Look-ups in named tables: a row name and a column name give one cell, copied from the table.

gobatif:
fields: dok, latus, besinoz, filov, zin, taran, vemamab
kuv: [0.221, 0.489, 0.564, 0.486, 0.751, 0.460, 0.486]
bife: [0.621, 0.477, 0.355, 0.481, 0.751, 0.582, 0.459]
dip: [0.123, 0.468, 0.564, 0.478, 0.751, 0.426, 0.454]
nimarab: [0.525, 0.484, 0.554, 0.483, 0.751, 0.489, 0.470]
gibav: [0.573, 0.496, 0.519, 0.488, 0.751, 0.557, 0.453]
tiborul: [0.547, 0.499, 0.474, 0.489, 0.751, 0.582, 0.471]
lun: [0.123, 0.478, 0.414, 0.491, 0.751, 0.418, 0.467]
mokuf: [0.442, 0.481, 0.478, 0.482, 0.751, 0.396, 0.494]
pogod: [0.284, 0.481, 0.503, 0.491, 0.751, 0.429, 0.485]
keged: [0.567, 0.470, 0.520, 0.486, 0.751, 0.487, 0.453]
bapar: [0.421, 0.492, 0.481, 0.488, 0.751, 0.507, 0.487]
fadef: [0.563, 0.499, 0.477, 0.483, 0.751, 0.396, 0.454]
lipofev: [0.621, 0.468, 0.355, 0.478, 0.751, 0.580, 0.494]

lipofev, filov -> 0.478
keged, zin -> 0.751
mokuf, taran -> 0.396
lun, dok -> 0.123
lipofev, taran -> 0.580
bife, zin -> 0.751
dip, vemamab -> 0.454
gibav, filov -> 0.488
kuv, zin -> 0.751

migobe =
cols = guka, nuge
nol: [170, 224]
tor: [72, 161]
nuvodin: [105, 172]
bef: [182, 190]
vufedog: [178, 143]
kadib: [166, 154]
mek: [184, 149]
sel: [193, 69]
mib: [167, 86]
kugon: [151, 61]
vivim: [103, 138]

sel, nuge => 69
vufedog, nuge => 143
mib, nuge => 86
bef, guka => 182
kadib, guka => 166
nol, nuge => 224
vivim, guka => 103
vufedog, guka => 178
mek, guka => 184
nuvodin, nuge => 172
tor, nuge => 161
mek, nuge => 149
mib, guka => 167
sel, guka => 193
bef, nuge => 190
kugon, nuge => 61
vivim, nuge => 138

Table vam
|  | kasala | sipuz | lavu | lizib | lumir | negibu | liv | lape | bek | rasufi |
|---|---|---|---|---|---|---|---|---|---|---|
| nufiz | -3.44 | 6.38 | 2.88 | 2.54 | -1.50 | -1.93 | 1.20 | 7.41 | -0.67 | -1.48 |
| munoki | -3.41 | 6.38 | 2.68 | 2.85 | -1.75 | -1.50 | 1.39 | 7.63 | -0.76 | -1.28 |
| sunenos | -3.92 | 6.38 | 3.57 | 1.79 | -0.61 | -3.63 | 1.04 | 7.43 | -0.32 | -2.14 |
| meboror | -3.82 | 6.38 | 3.30 | 2.01 | -0.90 | -3.08 | 1.02 | 7.51 | -0.44 | -1.92 |
| zib | -4.17 | 6.38 | 4.01 | 1.33 | -0.18 | -4.38 | 0.80 | 7.53 | -0.07 | -2.48 |
| dizad | -4.56 | 6.38 | 4.29 | 0.85 | 0.23 | -5.19 | 0.69 | 7.63 | 0.06 | -2.83 |
| pinada | -3.63 | 6.38 | 3.13 | 2.28 | -1.14 | -2.43 | 1.17 | 7.47 | -0.61 | -1.64 |

zib, lavu => 4.01
munoki, lape => 7.63
munoki, lavu => 2.68
munoki, lizib => 2.85
munoki, lumir => -1.75
sunenos, rasufi => -2.14
meboror, kasala => -3.82
zib, lape => 7.53
meboror, lumir => -0.90
zib, lizib => 1.33
sunenos, lizib => 1.79
sunenos, negibu => -3.63
munoki, rasufi => -1.28
sunenos, lape => 7.43
dizad, lumir => 0.23
pinada, rasufi => -1.64
Which row has the largest negibu? munoki

buletag:
         sufu  bavi  vuv  dud  fudir
rosu      226   196  171  152    148
lufu      228   194  163  145    155
dol       123   109   59   84    199
mim       115   151   67  152    222
sukufug   235   157  163   87    127
gepunuv   196   139  200  108     67
vup       229   180  128  112    183
vofibiv   129    72  121   47    100
tikav     158    82  138   44     94
nolove    146    83   98   40    137

vuv of nolove: 98
sufu of vup: 229
bavi of sukufug: 157
vuv of vofibiv: 121
sufu of rosu: 226
bavi of rosu: 196
bavi of mim: 151
sufu of mim: 115
vuv of dol: 59
sufu of lufu: 228
dud of nolove: 40

ser.csv
,zuga,kog
navesu,51,194
laru,9,154
dovogol,163,69
dom,4,162
bil,164,199
zut,123,246

bil, zuga: 164
dovogol, kog: 69
zut, zuga: 123
laru, kog: 154
dovogol, zuga: 163
dom, zuga: 4
zut, kog: 246
navesu, kog: 194
navesu, zuga: 51
dom, kog: 162
bil, kog: 199
laru, zuga: 9

Table nometun
	fal	zimezes	leg	vorerib	soso	zekuges
gib	-23	202	324	-132	479	-36
tiv	-142	111	224	3	574	117
vefarav	-48	271	473	-20	584	16
tev	288	336	566	-491	211	-700
fazona	260	186	297	-295	58	-476
vupago	284	112	242	-254	28	-578
zuvilef	44	-170	-219	411	-118	184
mitifu	383	442	471	-105	98	-30
fito	-432	-205	-57	319	665	265

What is the zekuges of vupago in nometun?
-578
What is the fal of fazona in nometun?
260
What is the vorerib of gib in nometun?
-132
What is the fal of gib in nometun?
-23
What is the vorerib of fito in nometun?
319
What is the fal of mitifu in nometun?
383
What is the zimezes of fazona in nometun?
186
What is the vorerib of vefarav in nometun?
-20
What is the leg of fito in nometun?
-57
What is the soso of tev in nometun?
211
What is the fal of vupago in nometun?
284
Which row has the largest fal? mitifu

pirazuf.csv
,nubedeg,dubu,kovo,rapone,kekel,fisizol,kor,pemire
lile,0.60,0.54,0.50,0.51,0.51,0.49,0.53,0.47
noz,0.57,0.64,0.58,0.37,0.64,0.36,0.59,0.57
nivi,0.61,0.66,0.60,0.44,0.61,0.39,0.66,0.53
pota,0.47,0.35,0.40,0.66,0.29,0.63,0.44,0.37
mekunam,0.19,0.32,0.33,0.67,0.39,0.66,0.27,0.38
darareg,0.60,0.61,0.52,0.40,0.62,0.40,0.53,0.51
resila,0.51,0.60,0.58,0.39,0.62,0.40,0.56,0.59
pofufo,0.58,0.30,0.29,0.79,0.25,0.76,0.35,0.26
zar,0.46,0.57,0.56,0.46,0.56,0.43,0.57,0.54
potoged,0.56,0.60,0.56,0.42,0.58,0.40,0.59,0.53
mefiv,0.56,0.41,0.42,0.57,0.42,0.60,0.42,0.45
zupe,0.46,0.49,0.45,0.48,0.50,0.47,0.45,0.44

What is the dubu of mekunam in pirazuf? 0.32
What is the kor of mekunam in pirazuf? 0.27
What is the kor of lile in pirazuf? 0.53
What is the fisizol of darareg in pirazuf? 0.40
What is the dubu of darareg in pirazuf? 0.61
What is the nubedeg of lile in pirazuf? 0.60
What is the kor of resila in pirazuf? 0.56
What is the rapone of mekunam in pirazuf? 0.67
What is the dubu of mefiv in pirazuf? 0.41
What is the pemire of pofufo in pirazuf? 0.26
What is the kovo of resila in pirazuf? 0.58
What is the rapone of zar in pirazuf? 0.46
What is the fisizol of zar in pirazuf? 0.43
What is the kor of mefiv in pirazuf? 0.42
What is the kovo of nivi in pirazuf? 0.60
What is the pemire of mefiv in pirazuf? 0.45
What is the kekel of darareg in pirazuf? 0.62
What is the fisizol of pota in pirazuf? 0.63
Which row has the largest nubedeg? nivi

